Below are the code and all the weights of a small trained network. Each question names an input and a class and asks about switching units off, where a switched-off unit gives its printed mean instead of its output.

import numpy as np


def w(rows, s, z=0):
    codes = np.array(rows[::2]) - 128.0
    scale = np.full(codes.shape[1], s)
    scale[-1] = z or s
    return codes * scale


def norm(h):
    return h / np.sqrt((h * h).mean(-1, keepdims=True) + 1e-5)


def f(y):
    return np.maximum(y, 0)


def log_softmax(a):
    a = a - a.max(-1, keepdims=True)
    return a - np.log(np.exp(a).sum(-1, keepdims=True))


def net(x, mask):
    res = np.array(x, float).reshape(1, 4) / 4 @ E
    u = 0
    for l in range(4):
        y = f(norm(res) @ A[l][:, :-1].T + A[l][:, -1])
        res = res + np.where(mask[u : u + 5], y, B[l][:, -1]) @ B[l][:, :-1]
        u += 5
    return log_softmax(norm(res)[-1] @ U[:, :-1].T + U[:, -1])


A, B = {}, {}
E = w([
[206,220,140,103,97,192,60,134,89],'x0',
[61,90,29,124,111,81,202,167,34],'x1',
[184,120,241,138,42,137,153,114,122],'x2',
[4,176,170,125,138,106,81,122,52],'x3',
],0.0041)
A[0] = w([
[170,124,43,111,125,150,175,214,133,152],'0.n0',
[131,2,111,112,187,53,222,166,96,2],'0.n1',
[176,157,207,95,134,251,194,140,81,132],'0.n2',
[61,186,111,115,127,171,113,83,122,61],'0.n3',
[164,190,173,142,90,103,83,68,40,124],'0.n4',
],0.0046,0.00091)
B[0] = w([
[84,132,150,154,237,90,126,44,97,214],'0.n0',
[123,146,186,69,88,129,194,164,200,253],'0.n1',
[169,84,99,190,77,3,80,160,154,220],'0.n2',
[95,142,138,224,213,107,149,207,77,177],'0.n3',
[54,88,98,93,98,72,183,138,199,213],'0.n4',
],0.0053,0.004)
A[1] = w([
[70,142,252,126,213,110,103,155,62,101],'1.n0',
[78,33,51,171,31,67,63,202,99,176],'1.n1',
[227,108,60,147,166,255,171,37,138,23],'1.n2',
[218,87,201,118,212,116,64,65,172,166],'1.n3',
[76,222,120,95,209,110,122,245,78,4],'1.n4',
],0.0035,0.0018)
B[1] = w([
[105,143,58,143,137,153,204,94,134,218],'1.n0',
[240,118,125,179,136,129,122,57,135,247],'1.n1',
[196,169,140,59,243,29,139,133,12,162],'1.n2',
[99,133,108,113,166,39,148,2,31,254],'1.n3',
[98,172,79,173,96,188,142,118,119,226],'1.n4',
],0.005,0.0028)
A[2] = w([
[131,51,134,124,158,123,194,193,136,98],'2.n0',
[56,132,153,152,121,140,198,176,160,252],'2.n1',
[155,97,113,95,191,82,153,168,32,121],'2.n2',
[123,47,56,151,107,84,93,126,133,181],'2.n3',
[200,124,161,101,2,135,25,202,147,99],'2.n4',
],0.0053,0.0014)
B[2] = w([
[123,116,127,59,116,121,67,142,218,205],'2.n0',
[144,93,103,48,70,185,123,218,117,254],'2.n1',
[215,202,179,133,126,108,127,100,164,203],'2.n2',
[121,130,163,72,181,195,118,84,185,199],'2.n3',
[51,69,192,255,114,121,234,102,12,202],'2.n4',
],0.0053,0.0041)
A[3] = w([
[174,17,136,101,123,93,175,132,211,200],'3.n0',
[94,167,191,128,2,110,101,147,81,186],'3.n1',
[75,132,102,109,99,213,167,191,84,132],'3.n2',
[54,178,83,100,214,203,151,166,77,90],'3.n3',
[67,134,130,113,92,79,120,171,185,254],'3.n4',
],0.0057,0.00098)
B[3] = w([
[61,158,133,120,116,157,103,194,77,254],'3.n0',
[113,102,146,84,166,179,187,164,222,186],'3.n1',
[170,131,142,150,249,115,60,89,143,195],'3.n2',
[126,75,138,214,2,170,41,124,90,224],'3.n3',
[246,215,64,78,98,178,204,160,137,195],'3.n4',
],0.0057,0.006)
U = w([
[86,121,83,11,116,205,170,241,212,177],'0',
[83,70,122,79,183,102,59,126,129,2],'1',
[92,145,26,229,100,212,26,148,74,101],'2',
[225,201,109,97,215,50,101,82,126,168],'3',
[103,89,207,212,80,105,177,107,128,142],'4',
],0.011,0.0053)

Each question gives the input, the list of numbers given to net, and the class t.
The units are the neurons (one row each of A and B). Each row of codes is followed by its name. A weight is (code - 128) times the scale printed after its matrix; where a second scale follows, it is the last column's (A, B and U).
mask holds one flag per neuron, layer by layer. A switched-off neuron (its flag False) gives its mean, the last column of its row in B, instead of its output. The means were averaged over made-up inputs and are rounded, as every weight is.
A unit's drop is (log p(t) with every unit on - log p(t) with that unit switched off) / (log p(t) with every unit on - log p(t) with every unit switched off).
The circuit of an input: a set's keep is (log p(t) with only the set's units on - log p(t) with every unit switched off) / (log p(t) with every unit on - log p(t) with every unit switched off). Starting from the 12 units with the biggest drops (on a tie, the unit counted first), units are removed one at a time, each time the one whose removal leaves the highest keep (on an exact tie, the one counted first), for as long as the keep stays at least 0.8.
units of the circuit, in order: the units of the circuit, biggest drop first
top k neurons: the k neurons with the biggest drops, biggest first
k most important neurons of layer l: the k neurons of layer l with the biggest drops, biggest first
drop of u: that unit's drop, to one decimal
input [6,-4,0,-3], class 4: units of the circuit, in order	[2.n4; 0.n2]
input [5,-5,2,6], class 4: top 4 neurons	[0.n2; 0.n0; 2.n4; 0.n1]
input [-6,0,-8,4], class 2: units of the circuit, in order	[3.n3; 0.n4]
input [6,-3,3,7], class 4: units of the circuit, in order	[0.n2; 2.n4]
input [8,-1,4,-5], class 4: top 2 neurons	[2.n4; 0.n2]
input [-5,-8,1,-8], class 3: top 2 neurons	[1.n3; 1.n2]
input [2,-2,1,2], class 4: top 2 neurons	[0.n2; 1.n1]
input [7,8,-8,-8], class 3: top 2 neurons	[2.n2; 1.n2]
input [3,3,1,-2], class 3: top neuron	[0.n0]
input [3,1,2,4], class 0: top 2 neurons	[0.n4; 0.n3]
input [-7,7,-2,8], class 0: 2 most important neurons of layer 2	[2.n1; 2.n0]
input [7,-4,2,-4], class 4: top 2 neurons	[2.n4; 0.n2]
input [2,6,-3,-7], class 3: 3 most important neurons of layer 0	[0.n0; 0.n4; 0.n2]
input [7,3,-1,-4], class 3: top neuron	[0.n0]
input [8,0,2,-3], class 4: drop of 2.n4	0.7
input [-8,-5,4,8], class 0: drop of 2.n1	0.1
input [-5,-3,-5,4], class 2: drop of 3.n3	0.5
